Here are made-up things, facts about them, and rows of numbers that follow some of those facts. Name the thing behind each unnamed row.

Facts:
α: is of sort; Λ: belongs to class; Δ: refers to
studru α:420 Λ:450
stiklok α:420 Λ:752
guluk α:402 Λ:450
sigrim α:402 Λ:752
staflidol α:420 Λ:752 Δ:figar, zifos
fomil α:513 Λ:175
gradri α:402 Λ:450
kitral α:401 Λ:450 Δ:bobrir, flabas, soplem, virebim
mistim α:513 Λ:175 Δ:fomil, studru
bobrir α:420 Λ:175
movik α:513 Λ:752
brobanun α:402 Λ:450 Δ:stuvon
tena α:401 Λ:752
pagok α:402 Λ:752
skove α:401 Λ:175
soplem α:513 Λ:752
mikoskun α:420 Λ:752
vaklan α:402 Λ:752 Δ:regan, zubon, fatruk, mamu
dobeduk α:513 Λ:450
goklom α:513 Λ:175 Δ:brudredrok, bremin, vulegum, greflidun, kugek
drabas α:402 Λ:752
vobuske α:420 Λ:450 Δ:vogir, pagok, zubrom
bremin α:513 Λ:450
bogratim α:401 Λ:752
nidi α:513 Λ:450
flogek α:402 Λ:175
klukle α:402 Λ:175
tados α:402 Λ:450 Δ:flogek, steklo, klolok, klosti
skadu α:402 Λ:175
tranun α:402 Λ:175
figar α:513 Λ:450
bativem α:513 Λ:752
gotra α:513 Λ:450
litrar α:402 Λ:450
vitos α:402 Λ:450
kamagram α:402 Λ:752
storuk α:513 Λ:175
digriski α:420 Λ:752 Δ:druruk, greflu
tifes α:513 Λ:752 Δ:movik, litrar, mufla, skove
mifon α:402 Λ:175 Δ:refulus, sture, toflapum, steklo, stuvon, dugrul, dorer, mutrol
stiru α:420 Λ:175
soskim α:402 Λ:450
saflas α:513 Λ:752
fonur α:420 Λ:175 Δ:drokom, dipadam, pliplu, lupur, stiru, dorer, fatruk
lufitun α:513 Λ:752
flogiplu α:513 Λ:175 Δ:flabas, plaboflil, vuzin
paflik α:402 Λ:450
brudredrok α:402 Λ:450
rasuve α:513 Λ:450
logren α:402 Λ:175
babom α:402 Λ:175 Δ:stuvis, skugrin, drumul, gridul, sofluzel
skastem α:402 Λ:450
pliste α:401 Λ:450
vofe α:401 Λ:450
plegru α:420 Λ:450
kabes α:401 Λ:450 Δ:kugos, gobrur, storuk, plakogor, skugrin, drumul
gikun α:420 Λ:175 Δ:bremin, klolok, fomil, zubon, flasto
pleri α:420 Λ:752 Δ:pagok
ziplel α:420 Λ:752 Δ:greman, plenalam, litrar, dreno, flebuzi
lokler α:420 Λ:752 Δ:gotra, fanobra, flogek, zagranem, brubis, flomi
gobrur α:513 Λ:450
gidrok α:513 Λ:175
tutrutas α:513 Λ:752 Δ:zubrom
fanobra α:513 Λ:752
platre α:420 Λ:752
drepar α:513 Λ:450 Δ:plakogor, grivam, flogek, stiru, zubrom, stiklok
sistil α:513 Λ:175 Δ:gradri, plakogor, tena, guluk
staplo α:513 Λ:450
soklame α:402 Λ:752 Δ:femum, pidul
nobren α:401 Λ:450
lupur α:402 Λ:752
skugrin α:513 Λ:752
dugrul α:401 Λ:752
steklo α:402 Λ:175
gofla α:513 Λ:175 Δ:grivam, flabas, soplem, logren, skidron
gezol α:420 Λ:175
fludrobrel α:402 Λ:752 Δ:fanobra
brozer α:420 Λ:175
virebim α:420 Λ:450
vatri α:513 Λ:752 Δ:dobeduk, bobrir, plenalam, bremin, grigrok, vofe, zubrom, drabas
brubis α:513 Λ:450
dreno α:402 Λ:175
grefel α:420 Λ:175 Δ:grigrok, stuvis, votrek, soskim, plegru, labrafun
robal α:402 Λ:175
votrek α:401 Λ:752
toflapum α:402 Λ:175
labrafun α:513 Λ:450
niklek α:513 Λ:175
buklo α:513 Λ:175
greflu α:513 Λ:752
brazuk α:420 Λ:175 Δ:skista, votrek, gezol, studru
pidul α:401 Λ:175
klolok α:420 Λ:752
zifos α:420 Λ:752
klusok α:402 Λ:752 Δ:dobeduk, lufitun, brozer
zagranem α:420 Λ:450
flasto α:402 Λ:450
zubrom α:420 Λ:752
plade α:513 Λ:450
bradibral α:401 Λ:175 Δ:vutri, muzuk, vogir
drumul α:402 Λ:175
gigur α:402 Λ:752 Δ:rasuve, virebim, skadu, gridul
tridus α:402 Λ:450 Δ:kamagram, zagranem, flapli, gidrok, brara, bativem
vogir α:513 Λ:450
vuzin α:513 Λ:175
drokom α:513 Λ:450
stuskos α:420 Λ:450
subrok α:420 Λ:752 Δ:refulus, plusin, flogek, brike
plenalam α:513 Λ:450
trasim α:513 Λ:450 Δ:skugrin
grigrok α:420 Λ:752
regan α:402 Λ:752
giskir α:513 Λ:175
nikur α:513 Λ:752
drakle α:420 Λ:752
dorer α:420 Λ:752
klosti α:402 Λ:175
kugek α:513 Λ:752
flebuzi α:401 Λ:752
rafon α:513 Λ:450
fletu α:513 Λ:752
grivam α:513 Λ:450
ritrim α:420 Λ:752 Δ:greman, staplo, plasuk, skudrol, flapli, pliplu, vadi, drumul, nikur
porer α:513 Λ:752 Δ:kugos, vitos, vutri, vulegum, vuzin
mufla α:513 Λ:450
grusko α:513 Λ:175 Δ:stuvis, zifos, brara
stuvon α:401 Λ:752
brike α:513 Λ:752
kugos α:420 Λ:752
liplagas α:513 Λ:752 Δ:flasto
brikos α:401 Λ:450 Δ:stuvis, sigrim, klosti, fomil, gufaklar
noti α:513 Λ:450 Δ:mikoskun, stiru, labrafun
gufaklar α:402 Λ:450
fatruk α:513 Λ:752
molaze α:420 Λ:175
plakogor α:513 Λ:175
fluper α:513 Λ:175 Δ:rasuve, movik, lufitun, bogratim, rafon, drabas, gufaklar
zipe α:402 Λ:752 Δ:dobeduk, kliste, flomi, rafon
leskes α:513 Λ:752
greflidun α:513 Λ:175
dudi α:513 Λ:175 Δ:saflas, gradri, tena, leskes, zubrom
flebon α:513 Λ:752 Δ:gotra, druruk, bativem, stiklok
fatrek α:513 Λ:175 Δ:rasuve, plusin, plade, fletu, nobren, pliplu
stifos α:402 Λ:752 Δ:klukle, sture, fletu, robal, gakigel, tranun, skeklu
flabas α:513 Λ:450
skista α:420 Λ:175
vadi α:420 Λ:175
sture α:513 Λ:175
skudrol α:401 Λ:752
flomi α:513 Λ:752
sofluzel α:402 Λ:752
dipadam α:402 Λ:450
plasuk α:513 Λ:175
refulus α:420 Λ:175
plaboflil α:513 Λ:450
noza α:402 Λ:175 Δ:femum, sture, votrek, drakle, platre
maflo α:513 Λ:752
mutrol α:401 Λ:175
staros α:513 Λ:450 Δ:buklo, steklo, pigrim
vesko α:513 Λ:752 Δ:vitos, figar, leskes, brubis, nidi, gidrok
greman α:401 Λ:450
gridul α:513 Λ:175
pigrim α:420 Λ:450
stoko α:513 Λ:752 Δ:pliste, niklek, stiru, vuzin
kliste α:513 Λ:175
brara α:401 Λ:175
plusin α:420 Λ:752
druruk α:513 Λ:450
zubon α:402 Λ:175
vulegum α:513 Λ:450
flapli α:420 Λ:175
mamu α:420 Λ:752
sedugrul α:513 Λ:752
muzuk α:402 Λ:752
pliplu α:420 Λ:450
plumal α:402 Λ:752 Δ:vitos, stuvis, lufitun, toflapum
skidron α:402 Λ:175
femum α:513 Λ:752
gakigel α:402 Λ:175
stuvis α:513 Λ:450
flopim α:513 Λ:450 Δ:stuskos, paflik, klosti
vutri α:402 Λ:450
grezul α:420 Λ:450 Δ:sedugrul, molaze, skastem, drokom, giskir, steklo, skadu, maflo
skeklu α:513 Λ:175

Known rows:
[-18  12   6  14  -1  11 -14   1   5 -11   2   3  -7  37  -2  -3   9   3
  23 -13  34   9  34   0 -18 -17  -3  35   3]: goklom
[  4 -22  18   4 -12  -6   5 -24 -17  17 -14  19  -5  34   4   5  -5   3
  -5 -34  16   5  13  -5   4  -7  -7   5   5]: refulus
[-15   0   6 -15  -9   6 -12  -1   6 -10  11 -10 -13  43  -3  -1   0  11
  24 -13  37  14  34  12 -19 -14  14  33  14]: fluper
[-10  -6  -3  -6  -1  15  -7  -3  18 -11   6   1 -17  35   2   7  -8   3
  18 -17  42   9  33   6  -8 -11 -13  21   0]: grusko
[ 19   9 -29   1  -1 -11   5 -20  -8 -28  -8  11   7 -28   1  -1  33   2
 -16   6 -42   8  -3  21  -2   3  22 -10  14]: skastem
[ 15   1 -26 -15  17  -6   0  -2  14 -26   3   3   7 -22  -1  -2  31 -12
 -19  11 -35   1  12  20  -3   9 -12  10  18]: gobrur
[ 19   8 -31 -19   9 -17  12  -5  15 -18  20   4  11  -2  13   1  21  -7
 -24   4 -40  -5   2  21   7  12 -15   3  23]: stuvis
[ 15   6 -23  -1  19  -8   5  -5  10 -22   1   8  12 -21  -2  -4  37 -13
 -22  12 -41  -3   5   9  -2   6 -21  12  12]: grivam
[ 17  12 -30  23   5   0   1  -6   4 -29   3  10   2 -30   2  -1  35  -7
 -12   3 -56 -13  16  23   4  10  -7 -14  10]: gradri
[ 25  -4 -15  -8   4  -7  -4  -7  11  -6   6   8  -9 -24   5   4   6 -21
 -26 -10 -57  -2   7  33  12  24 -16  -6  11]: zagranem
[ 10  31 -34   3  -2   0 -12 -11   6 -34  -1   7 -10 -29   2   2  14   2
  -2   8 -51  20   7  34  -8   4  24   1   3]: tados
[ 12  19 -20  -2  11 -21   5  -1   6 -15  21   1  15   0   8  -6  35  -7
 -20   7 -51  -7   4  12  -1  11 -10  13  21]: bremin
[ -1 -12  34  23   3   4   2  12 -16  41  -8 -11   3 -16  -9  -4 -16 -11
   3  11  -4 -13 -19 -24   9  15 -15 -12 -22]: kugos
[-18   7   8   6  12  15 -10  17   4  10 -15 -11   1 -17 -12  -4 -19  -4
  18  30  28  11 -19 -20  -9  -8   4  10 -32]: stoko
[ -9  -7   1   6  14   8  10  22  15  16   2  -7   4 -10   0   0 -23  -8
   7  18  24 -16 -18 -21  10   3 -31 -11 -25]: leskes
[-15  20  -2  13 -12   4  -1  10  -3   9  -2  -6  -9  -9  -1   4 -38   9
  19  19  15  11 -25  -5   4  -7  26 -20 -30]: soklame
[ -8   3   6  16  -5   1   9   9 -16  16  -5  -5   6 -10  -3  -1 -16  10
   9  19   9  -8 -30 -23   6  -2  19 -29 -19]: regan
[ -8  -9   5  10  -4   5   8  14 -10  18   1 -13   0 -16  -7  -1 -14   6
  14  17  12 -15 -16 -11   7   4  14 -32 -13]: sofluzel
[-13  -1  30   9   5  18  -2  22  10  16  -7  -9   4 -27  -4  -3 -18   0
  -2  -1  11 -22 -25 -25  13   2 -17 -17 -16]: tena
[ -6   4  15   6  -2   9 -13  18   4  33  -5 -11 -17 -12  -6   5 -44  -8
  10  10   8   6 -15  -3   7  12  -6  -5 -34]: staflidol
[ -7   1  20   2  -4  17 -17  17   3  26  -7 -14 -24 -19  -9   6 -50  -8
  17  12   8  13 -17  -1   4  10   3  -3 -37]: lokler

Which thing is each row?
No name comes twice in this set of rows, the named rows included.
[ -2   6  23  13  -7  -9   5   9 -16  42  -3  -6   5   0  -2  -2 -33  -3
  -5   8  -2  -1 -33 -18  11  10   2 -13 -24]  klolok
[-12   1  31 -17  -9  -1  -1  23   4  19   9 -21   7  -8  -1  -5 -25  11
  -3   1   9 -12 -31 -20   7   3  15 -17   1]  bogratim
[ -3  -7   1  11  -1   5  11   3 -13  18 -15  -4   6 -22  -7  -2 -13   7
   9  18  17  -3 -25 -21   3  -5  18 -28 -18]  lupur
[ 19  23 -35  -1  -3  -5  -3 -14   1 -29  -6  11  -4 -25   7   3  17   3
 -10   7 -42  18  -3  31  -3   1  26  -7   5]  brobanun
[-11  14  22  -3  -8  -6   3  15  11  23   4  -5  10  -7  13  -2 -38   8
 -10  -3   7 -13 -42 -24  19  -1   1 -21 -16]  votrek
[ -4 -26 -15  -4   5  11   6  -4  16 -11   5  10  -6  32   6   7   3  -4
   5 -26  46 -14  27   1   2  -8 -37   4   8]  gidrok
[-12  -8  16   4  12   3   9  17  -5  20  -6 -11  16  -7  -7  -5  -1  -3
   4  23  25  -9 -23 -29   1  -1 -12  -3 -16]  soplem
[ 12  26   3  16   5  -3 -24  -2   0 -12  -2   1 -10 -29  -6  -3  19 -16
 -12   6 -65  12  14  30  -8  15   0  22   0]  vobuske
[ -9  -7   4 -15   5  -9  14  20   2  23  12 -18  11   8   3  -1 -21   1
   3  19  20 -11 -26 -17   7   4  -9 -12  -9]  lufitun
[ 19  -3 -28 -25  15 -16  11 -17   3 -26  -6  11  16 -20   3  -4  26  -4
 -26  11 -24  12  -4  10  -5   2   0   9  19]  drokom
[ -9   3  14  -2 -13  -1  -7 -13   6  -6  -4  15  -1  29  13   0  -5  13
  -4 -42  22  -5   6 -11   4 -20   1   4  13]  pidul

The same things again, as new rows of numbers:
Some things and their rows:
[ 13 -25  15  -5  -5  16   2 -16  -5   8   2  -4  35  15   5  -8  -5   7
  -8  -5   5  -6   8  -3 -18 -15  -4  -4]: paflik
[ -6 -13 -10  12   0   8  -7   4   3  28  18 -10 -28  19   0   0  -6  -4
   2 -10  -7  -3   4   2  32 -34   2   1]: logren
[ 19   0  34  -9 -13  18 -14  13 -10   6   5  -6   3   5  -3   7 -14   5
  12  20  -5  -4  16 -16 -34   2  10 -11]: noti
[ -7 -11   7  -3   2   8 -35  11  12  29  16  -5 -27   9   5  -3  -9   1
  21 -16 -10   1   0   2  18 -39  13  -6]: stiru
[ -7  13  -8 -33 -10  18 -13  10  -8  -3  18   1 -48   9  -8   0 -10   5
   7  45  -5   6   7   5  50 -26   4  -6]: gikun
[ -8 -15  -9  -8   2  11 -28   9  12  30  10   2 -25  12   2  -4  -1   4
  15 -14  -6   0   0   4  26 -38  11  -5]: vadi
[ -3 -15 -30  16   4  13  -8  24   3  40  20  -5 -21  22  -8   0   5  -3
   2 -22  -9  -1   2   2  25 -32  -1   0]: drumul
[  9 -29  31  -2 -12  12 -15 -21   6  12 -15  -2   2   8  10   6 -14   9
  24   3   2 -13  14 -14 -31 -11  14  -9]: flabas
[ -1 -10  -2   5   3  10 -18  23  12  44  11   4 -35  17 -11  -1   7 -10
   0 -21 -10  -8   3  -7  23 -28  23  -4]: plakogor
[-25  14  -5  -1  -1  17   2  -7  12  -5 -11   6  14   7   7  -9   6   4
   0 -21   0   2   8   1 -40 -40  12  -7]: plusin
[ 12 -26  17  -2  -5  15   1 -15  -4   9   3  -4  35  15   6  -7  -6   8
  -8  -5   5  -6   7  -4 -20 -16  -4  -4]: skastem
[ 33  10  24 -40 -21  19 -34  10  -6   4  -1 -15  29  22   5  18  -7   4
 -48 -31  -1   9  12 -14 -33 -16  15  -9]: vobuske
[-19  39 -12  12 -10  19  24  10 -14 -16   9 -10  -1  11  -2   3  -4  -3
 -11   8  -7   7  17  -3 -34 -25  -4  -3]: stifos
[-18  39 -21   6 -15  20  26   5 -14 -18   2 -10  -6  16  -1   9  -3  -2
 -18   7  -5   6  20  -4 -29 -26  -4  -1]: zipe
[ -3  11 -16 -19 -10  18   0  21  -6  11  11   6 -62  14 -18   6   0  -5
   3  44  -8  -3  12  -4  51 -14  11  -4]: mistim
[ -9 -16  -9  -9  -2  10 -30   2  14  27   7  -2 -33  13   5   2  -6   5
  18 -13  -5  -1   3   3  26 -40  12  -4]: bobrir
[-25  11 -21  -4  -5  19   2 -10  13  -2 -20   6   9  12   7  -1  10   6
  -5 -29   1   2   9   1 -38 -40  12  -6]: grigrok
[-22   6 -12  11  -3  23  18  -4  13  13 -14  12  13   9  20   3   6 -11
 -10   4   0   0  16  -4 -34 -38   7  -9]: flebuzi
[ 15  23   3 -11 -10  13 -24  42  -1  35  18 -10 -42  24 -15  17   3 -17
 -38 -21 -16   3  10 -14  22 -22  25  -5]: dudi
[-23   6 -14  10  -4  23  19  -3  14  13 -16  12  11   9  19   4   6 -10
 -10   5   0   0  16  -3 -34 -38   6  -9]: bogratim
[ 23  -8 -10  -1  -7  26 -15  42  -9  28   3   3  14  13 -17   9   6   7
  16  -4  -8  -1  14 -17 -45   6   5 -10]: trasim

Rows to name:
No name comes twice in this set of rows, the named rows included.
[ -6 -13   2   4   0   9 -15  11  11  36   6   3 -43  13  -6   0   1  -7
  10  -3  -8  -9   5  -4  28 -28  20  -4]  niklek
[-17  44  -5  12  -8  19  22  15 -16 -14  16 -10   3   9  -3  -2  -3  -5
 -15   7  -8   8  15  -4 -36 -24  -3  -4]  fludrobrel
[-18  10 -10  10  -2  23  15   3  13  18 -14  10  19  12  19   4   9 -13
 -23 -10  -1   2  15  -6 -38 -39  10  -8]  tena
[ 11 -24  16 -10  -8  16   6 -23  -7   1   1  -2  30  15   6  -7  -6   9
 -12   7   8  -7   9  -2  -9 -14  -6  -4]  flasto
[ 17 -24  24 -14  -9  16 -10 -10   7  18 -15   4  19  16   1   2   2   3
 -14 -13   5 -11  11 -14 -23 -11  18  -8]  vogir
[-19  39   7  16 -15  15   5  14  -4  -5  -3  -8 -27   3   0  13  -9  -5
  17   4 -12   1  23 -14 -52 -20  16  -8]  stoko
[-19  40  -7  -6 -15  21  24   5  -6 -17  -9   6 -23   8  -8   5   5  -5
 -10  25  -4   0  20  -8 -24 -18  14  -6]  liplagas
[ 17 -23  13  -4  -6  15  -3  -8  -4  14   3  -6  39  19   5  -4  -3   5
 -20 -20   4  -5   7  -6 -24 -17  -2  -4]  gradri
[-22  12 -30  19  -3  18  23  -1   3   4  -6  -1  15  19   2  -1  12  -1
 -17 -30  -1   0  12  -1 -37 -35   0   0]  sofluzel
[ 17 -11 -16 -28 -12  36  11  13 -12   8  -3  15  21  10   4   7  -2   4
  -2  65   5   2  19  -6  -5   0 -13 -12]  brikos
[ 13 -27  16 -10  -6  18  -7  -8   6  18 -13   9  17  13  -3  -2   4   6
   2  -1   5 -12  10 -12 -23  -8  13  -9]  figar
[  8 -31  17 -16  -7  16 -25 -18   6   7 -11   0  25   8  13  -2 -11  17
  21  -9   5  -4   7  -4 -32 -21   6 -10]  virebim
[-11  44 -10 -10 -23  19  13   6  -2 -11 -17  -3 -24  19  -5  22   7  -8
 -37  -7  -5   2  24 -15 -31 -23  22  -4]  vatri
[-23  14 -22  14  -6  16  25 -12   2  -2  -9  -3   9  19   5   0   8  -2
 -22 -25   1  -1  14  -1 -30 -36   2   1]  drabas
[  8  16   1  -1  -5  14 -22  46  -3  36  23  -5 -43  17 -18  10   2 -13
  -9  -6 -17   1   9 -11  19 -18  19  -6]  sistil

